Below are the code and all the weights of a small trained network. Each question names an input and a target symbol and asks about switching units off, where a switched-off unit gives its printed mean instead of its output.

import numpy as np


def w(rows, s, z=0):
    codes = np.array(rows[::2]) - 128.0
    scale = np.full(codes.shape[1], s)
    scale[-1] = z or s
    return codes * scale


def f(y):
    return y / 2 * (1 + np.tanh(0.7978845608 * (y + 0.044715 * y**3)))


def softmax(a):
    e = np.exp(a - a.max(-1, keepdims=True))
    return e / e.sum(-1, keepdims=True)


def log_softmax(a):
    a = a - a.max(-1, keepdims=True)
    return a - np.log(np.exp(a).sum(-1, keepdims=True))


def net(x, mask):
    ids = ['βγεζηθμξπσφ'.index(c) for c in x.split()]
    T = len(ids)
    res = E[ids] + P[:T]
    q, k, v = (res @ M[0].T for M in (Q, K, V))
    z = softmax(np.where(np.tri(T) > 0, q @ k.T / 2**0.5, -1e9)) @ v
    res = res + np.where(mask[0], z, O[0][:, -1]) @ O[0][:, :-1]
    y = f(res @ A[0][:, :-1].T + A[0][:, -1])
    res = res + np.where(mask[1:13], y, B[0][:, -1]) @ B[0][:, :-1]
    return log_softmax(res[-1] @ U[:, :-1].T + U[:, -1])


Q, K, V, O, A, B = {}, {}, {}, {}, {}, {}
E = w([
[98,113,128,206],'β',
[46,114,94,83],'γ',
[99,185,174,140],'ε',
[143,189,143,88],'ζ',
[170,113,137,148],'η',
[143,47,69,203],'θ',
[161,113,141,249],'μ',
[87,194,49,132],'ξ',
[118,175,87,49],'π',
[77,59,39,142],'σ',
[138,201,171,200],'φ',
],0.016)
P = w([
[9,196,100,224],'0',
[82,102,217,88],'1',
[121,166,63,170],'2',
[97,100,211,86],'3',
[153,153,54,154],'4',
[102,97,208,82],'5',
[175,149,56,149],'6',
[108,96,203,79],'7',
[195,147,50,144],'8',
],0.011)
Q[0] = w([
[167,152,150,221],'h1',
[164,247,184,37],'h1',
],0.014)
K[0] = w([
[217,125,185,205],'h1',
[167,250,140,75],'h1',
],0.015)
V[0] = w([
[253,111,101,218],'h1',
[32,223,251,131],'h1',
],0.0036)
O[0] = w([
[41,199,206,254,3],'h1',
[244,147,128,147,250],'h1',
],0.0061,0.00045)
A[0] = w([
[181,1,156,57,212],'n1',
[87,126,31,108,172],'n2',
[156,250,51,81,253],'n3',
[179,108,134,93,94],'n4',
[90,61,73,241,232],'n5',
[145,109,34,134,135],'n6',
[63,188,219,12,136],'n7',
[121,145,35,175,97],'n8',
[123,159,198,168,138],'n9',
[210,193,128,233,245],'n10',
[49,193,132,159,175],'n11',
[136,61,243,139,168],'n12',
],0.0094,0.0067)
B[0] = w([
[254,168,90,112,186],'n1',
[102,59,168,70,193],'n2',
[88,123,64,223,218],'n3',
[185,131,121,173,125],'n4',
[105,177,56,180,245],'n5',
[150,109,173,106,167],'n6',
[58,216,158,83,161],'n7',
[197,165,222,56,170],'n8',
[98,114,131,153,147],'n9',
[103,44,118,5,225],'n10',
[112,146,174,94,171],'n11',
[160,104,202,242,164],'n12',
],0.0096,0.011)
U = w([
[108,159,149,168,103],'β',
[153,137,168,1,70],'γ',
[108,187,193,117,128],'ε',
[143,245,116,142,90],'ζ',
[200,123,177,123,254],'η',
[157,186,56,205,13],'θ',
[110,55,169,149,64],'μ',
[29,143,77,113,245],'ξ',
[153,225,76,109,9],'π',
[163,17,42,75,105],'σ',
[104,69,219,73,87],'φ',
],0.0088,0.0033)

Each question gives the input, a string of symbols that net reads in full, and the target symbol t.
The units are the heads (2 rows each of Q, K, V and O) and the neurons (one row each of A and B). Each row of codes is followed by its name. A weight is (code - 128) times the scale printed after its matrix; where a second scale follows, it is the last column's (O, A, B and U).
mask holds one flag per unit, heads first, then neurons. A switched-off unit (its flag False) gives its mean, the last column of its rows in O or B, instead of its output. The means were averaged over made-up inputs and are rounded, as every weight is.
A unit's drop is (log p(t) with every unit on - log p(t) with that unit switched off) / (log p(t) with every unit on - log p(t) with every unit switched off).
The circuit of an input: a set's keep is (log p(t) with only the set's units on - log p(t) with every unit switched off) / (log p(t) with every unit on - log p(t) with every unit switched off). Starting from the 12 units with the biggest drops (on a tie, the unit counted first), units are removed one at a time, each time the one whose removal leaves the highest keep (on an exact tie, the one counted first), for as long as the keep stays at least 0.8.
units of the circuit, in order: the units of the circuit, biggest drop first
most important unit: the unit with the biggest drop
k most important neurons: the k neurons with the biggest drops, biggest first
drop of u: that unit's drop, to one decimal
input σ β η ζ μ ξ ζ ξ ξ, target σ: units of the circuit, in order	n10; n2
input θ ξ γ γ ε γ, target γ: units of the circuit, in order	h1; n7; n1
input η η ε η φ ε, target ε: units of the circuit, in order	n7; n12
input γ γ φ, target ξ: 2 most important neurons	n10; n3
input ζ η β γ η η θ, target ξ: units of the circuit, in order	h1; n1
input ζ θ γ φ η η θ η ε, target ξ: units of the circuit, in order	n3; n1
input π π ζ η ζ ζ π, target σ: most important unit	n5
input γ σ η ξ π ε, target ε: 3 most important neurons	n7; n10; n5
input η ζ θ π ξ γ σ θ ξ, target σ: 2 most important neurons	n3; n2
input ζ γ γ μ γ θ η θ β, target ξ: 3 most important neurons	n5; n1; n10
input ε θ η ζ μ σ φ μ ζ, target σ: 3 most important neurons	n10; n5; n7
input η γ θ β, target β: units of the circuit, in order	n12; n10; h1
input η θ θ η β, target ξ: units of the circuit, in order	n5; n1; n10
input ξ σ γ η η ξ σ ξ μ, target ξ: most important unit	h1
input θ σ φ ε ξ η γ γ π, target ξ: 3 most important neurons	n3; n1; n10
input ζ η γ μ π γ σ ζ, target ζ: 2 most important neurons	n10; n7
input σ ε σ ξ ξ σ ξ η θ, target ξ: 3 most important neurons	n5; n1; n12
input ξ β σ φ, target φ: 3 most important neurons	n10; n5; n1
input ζ σ θ ζ η, target ξ: drop of n5	0.1
input γ θ θ θ η η η φ, target φ: drop of n10	0.6
input ε θ ξ μ ε ε ζ, target ξ: drop of n7	-0.1
input φ η η ε γ γ ζ, target ξ: drop of n8	0.1
input η η η θ θ θ, target θ: most important neuron	n5
